Below are the code and all the weights of a small trained network. Each question names an input and a target symbol and asks about switching units off, where a switched-off unit gives its printed mean instead of its output.

import numpy as np


def w(rows, s, z=0):
    codes = np.array(rows[::2]) - 128.0
    scale = np.full(codes.shape[1], s)
    scale[-1] = z or s
    return codes * scale


def f(y):
    return y / 2 * (1 + np.tanh(0.7978845608 * (y + 0.044715 * y**3)))


def softmax(a):
    e = np.exp(a - a.max(-1, keepdims=True))
    return e / e.sum(-1, keepdims=True)


def log_softmax(a):
    a = a - a.max(-1, keepdims=True)
    return a - np.log(np.exp(a).sum(-1, keepdims=True))


def net(x, mask):
    ids = ['αβεζηθλμξπστφψω'.index(c) for c in x.split()]
    T = len(ids)
    res = E[ids] + P[:T]
    u = 0
    for l in range(2):
        q, k, v = (res @ M[l].T for M in (Q, K, V))
        z = softmax(np.where(np.tri(T) > 0, q @ k.T / 2**0.5, -1e9)) @ v
        res = res + np.where(mask[u], z, O[l][:, -1]) @ O[l][:, :-1]
        u += 1
        y = f(res @ A[l][:, :-1].T + A[l][:, -1])
        res = res + np.where(mask[u : u + 16], y, B[l][:, -1]) @ B[l][:, :-1]
        u += 16
    return log_softmax(res[-1] @ U[:, :-1].T + U[:, -1])


Q, K, V, O, A, B = {}, {}, {}, {}, {}, {}
E = w([
[140,83,128],'α',
[158,74,120],'β',
[152,140,95],'ε',
[133,40,114],'ζ',
[195,117,73],'η',
[13,211,175],'θ',
[93,91,131],'λ',
[181,102,121],'μ',
[234,114,66],'ξ',
[115,195,106],'π',
[120,100,148],'σ',
[181,123,145],'τ',
[42,128,97],'φ',
[174,140,250],'ψ',
[215,139,168],'ω',
],0.014)
P = w([
[127,2,207],'0',
[115,38,185],'1',
[106,63,182],'2',
[97,126,191],'3',
[140,107,173],'4',
[190,62,147],'5',
],0.0055)
Q[0] = w([
[47,253,121],'0.h0',
[84,202,192],'0.h0',
],0.007)
K[0] = w([
[246,143,108],'0.h0',
[230,90,119],'0.h0',
],0.011)
V[0] = w([
[39,253,122],'0.h0',
[26,166,56],'0.h0',
],0.0037)
O[0] = w([
[34,248,148,5],'0.h0',
[3,208,200,89],'0.h0',
],0.0071,0.0022)
A[0] = w([
[180,135,103,93],'0.n0',
[56,80,233,179],'0.n1',
[176,230,105,121],'0.n2',
[89,189,124,196],'0.n3',
[80,1,25,216],'0.n4',
[131,117,253,84],'0.n5',
[110,93,103,158],'0.n6',
[176,158,146,65],'0.n7',
[180,149,208,87],'0.n8',
[206,66,121,151],'0.n9',
[165,225,149,2],'0.n10',
[68,186,126,200],'0.n11',
[171,95,79,17],'0.n12',
[80,84,112,219],'0.n13',
[185,217,231,77],'0.n14',
[209,146,133,78],'0.n15',
],0.0092,0.0055)
B[0] = w([
[131,46,117,127],'0.n0',
[209,188,55,192],'0.n1',
[180,52,141,121],'0.n2',
[164,110,151,139],'0.n3',
[158,202,231,248],'0.n4',
[142,76,1,140],'0.n5',
[180,176,170,154],'0.n6',
[123,53,177,118],'0.n7',
[135,4,36,128],'0.n8',
[88,108,205,200],'0.n9',
[95,58,149,121],'0.n10',
[217,104,177,145],'0.n11',
[52,66,102,133],'0.n12',
[239,205,141,185],'0.n13',
[98,21,30,131],'0.n14',
[140,55,186,129],'0.n15',
],0.0064,0.012)
Q[1] = w([
[254,150,114],'1.h0',
[130,149,145],'1.h0',
],0.0097)
K[1] = w([
[117,110,2],'1.h0',
[167,164,146],'1.h0',
],0.0066)
V[1] = w([
[155,128,204],'1.h0',
[158,3,36],'1.h0',
],0.0065)
O[1] = w([
[124,126,166,254],'1.h0',
[248,109,128,68],'1.h0',
],0.013,0.0065)
A[1] = w([
[189,122,163,23],'1.n0',
[122,191,142,80],'1.n1',
[89,157,1,245],'1.n2',
[203,19,122,189],'1.n3',
[191,140,74,133],'1.n4',
[117,60,166,160],'1.n5',
[29,150,182,123],'1.n6',
[185,137,109,2],'1.n7',
[82,62,214,91],'1.n8',
[182,104,186,31],'1.n9',
[116,9,98,162],'1.n10',
[109,168,246,77],'1.n11',
[64,154,170,47],'1.n12',
[146,118,128,34],'1.n13',
[51,94,109,102],'1.n14',
[216,160,103,36],'1.n15',
],0.0089,0.0052)
B[1] = w([
[83,116,51,164],'1.n0',
[137,109,168,149],'1.n1',
[141,158,255,135],'1.n2',
[127,183,140,198],'1.n3',
[54,117,102,152],'1.n4',
[143,126,114,165],'1.n5',
[62,63,136,197],'1.n6',
[41,150,134,139],'1.n7',
[148,95,119,189],'1.n8',
[129,134,57,183],'1.n9',
[167,183,181,143],'1.n10',
[124,86,122,247],'1.n11',
[73,79,93,159],'1.n12',
[105,112,109,123],'1.n13',
[96,157,190,121],'1.n14',
[86,146,94,156],'1.n15',
],0.009,0.014)
U = w([
[127,137,118,2],'α',
[136,123,116,39],'β',
[126,139,131,4],'ε',
[83,62,62,207],'ζ',
[159,110,121,148],'η',
[92,246,185,159],'θ',
[79,147,136,96],'λ',
[143,133,127,84],'μ',
[173,134,129,132],'ξ',
[110,152,125,97],'π',
[116,137,114,98],'σ',
[177,148,136,88],'τ',
[26,175,141,172],'φ',
[81,153,55,102],'ψ',
[202,171,129,146],'ω',
],0.011,0.0058)

Each question gives the input, a string of symbols that net reads in full, and the target symbol t.
The units are the heads (2 rows each of Q, K, V and O) and the neurons (one row each of A and B). Each row of codes is followed by its name. A weight is (code - 128) times the scale printed after its matrix; where a second scale follows, it is the last column's (O, A, B and U).
mask holds one flag per unit, layer by layer, with each layer's heads first. A switched-off unit (its flag False) gives its mean, the last column of its rows in O or B, instead of its output. The means were averaged over made-up inputs and are rounded, as every weight is.
A unit's drop is (log p(t) with every unit on - log p(t) with that unit switched off) / (log p(t) with every unit on - log p(t) with every unit switched off).
The circuit of an input: a set's keep is (log p(t) with only the set's units on - log p(t) with every unit switched off) / (log p(t) with every unit on - log p(t) with every unit switched off). Starting from the 12 units with the biggest drops (on a tie, the unit counted first), units are removed one at a time, each time the one whose removal leaves the highest keep (on an exact tie, the one counted first), for as long as the keep stays at least 0.8.
units of the circuit, in order: the units of the circuit, biggest drop first
top k neurons: the k neurons with the biggest drops, biggest first
k most important neurons of layer l: the k neurons of layer l with the biggest drops, biggest first
input ψ ζ ζ σ, target ψ: top neuron => [0.n5]
input ζ μ ω, target ω: top 2 neurons => [1.n10; 1.n3]
input ψ ζ θ σ, target ψ: top 3 neurons => [0.n5; 0.n4; 0.n8]
input ψ σ φ λ, target ψ: top 3 neurons => [0.n5; 0.n4; 0.n8]
input ζ η θ β, target θ: top 3 neurons => [0.n9; 0.n4; 1.n11]
input ζ θ ζ θ β ζ, target θ: units of the circuit, in order => [0.h0; 1.n0]
input φ ζ β, target φ: units of the circuit, in order => [1.h0; 0.h0; 0.n14]
input ζ θ φ ψ ψ λ, target ψ: 4 most important neurons of layer 0 => [0.n5; 0.n14; 0.n8; 0.n4]
input ζ ω ω ζ ψ ξ, target ψ: top 3 neurons => [1.n0; 0.n4; 0.n8]
input φ φ θ ψ ζ τ, target ψ: 3 most important neurons of layer 0 => [0.n5; 0.n14; 0.n8]
input φ θ ε, target φ: top 3 neurons => [0.n1; 0.n13; 0.n8]
input ε ζ α ψ φ, target ψ: top 3 neurons => [0.n5; 0.n14; 0.n4]
input ζ ζ β, target ζ: 3 most important neurons of layer 0 => [0.n4; 0.n9; 0.n1]
input θ θ ζ θ ζ, target θ: 4 most important neurons of layer 0 => [0.n4; 0.n9; 0.n1; 0.n5]
input φ α ζ, target φ: 2 most important neurons of layer 0 => [0.n14; 0.n8]
input ε ψ ζ λ ψ ψ, target ψ: top 2 neurons => [0.n5; 1.n4]
input ζ α ζ ζ β, target ζ: top 4 neurons => [0.n4; 0.n9; 0.n1; 0.n5]
input ζ φ η, target φ: top neuron => [0.n1]
input θ ψ ζ ζ, target ψ: 4 most important neurons of layer 0 => [0.n5; 0.n14; 0.n8; 0.n4]
input ζ π ψ ξ, target ψ: 2 most important neurons of layer 0 => [0.n5; 0.n8]
input η φ θ ζ ψ, target ψ: 3 most important neurons of layer 0 => [0.n5; 0.n8; 0.n14]
input ζ ψ σ θ ζ, target ψ: 2 most important neurons of layer 0 => [0.n5; 0.n4]
input λ ζ μ, target ζ: most important neuron of layer 1 => [1.n3]
input ζ ζ ζ ζ ε, target ζ: 3 most important neurons of layer 0 => [0.n1; 0.n4; 0.n5]
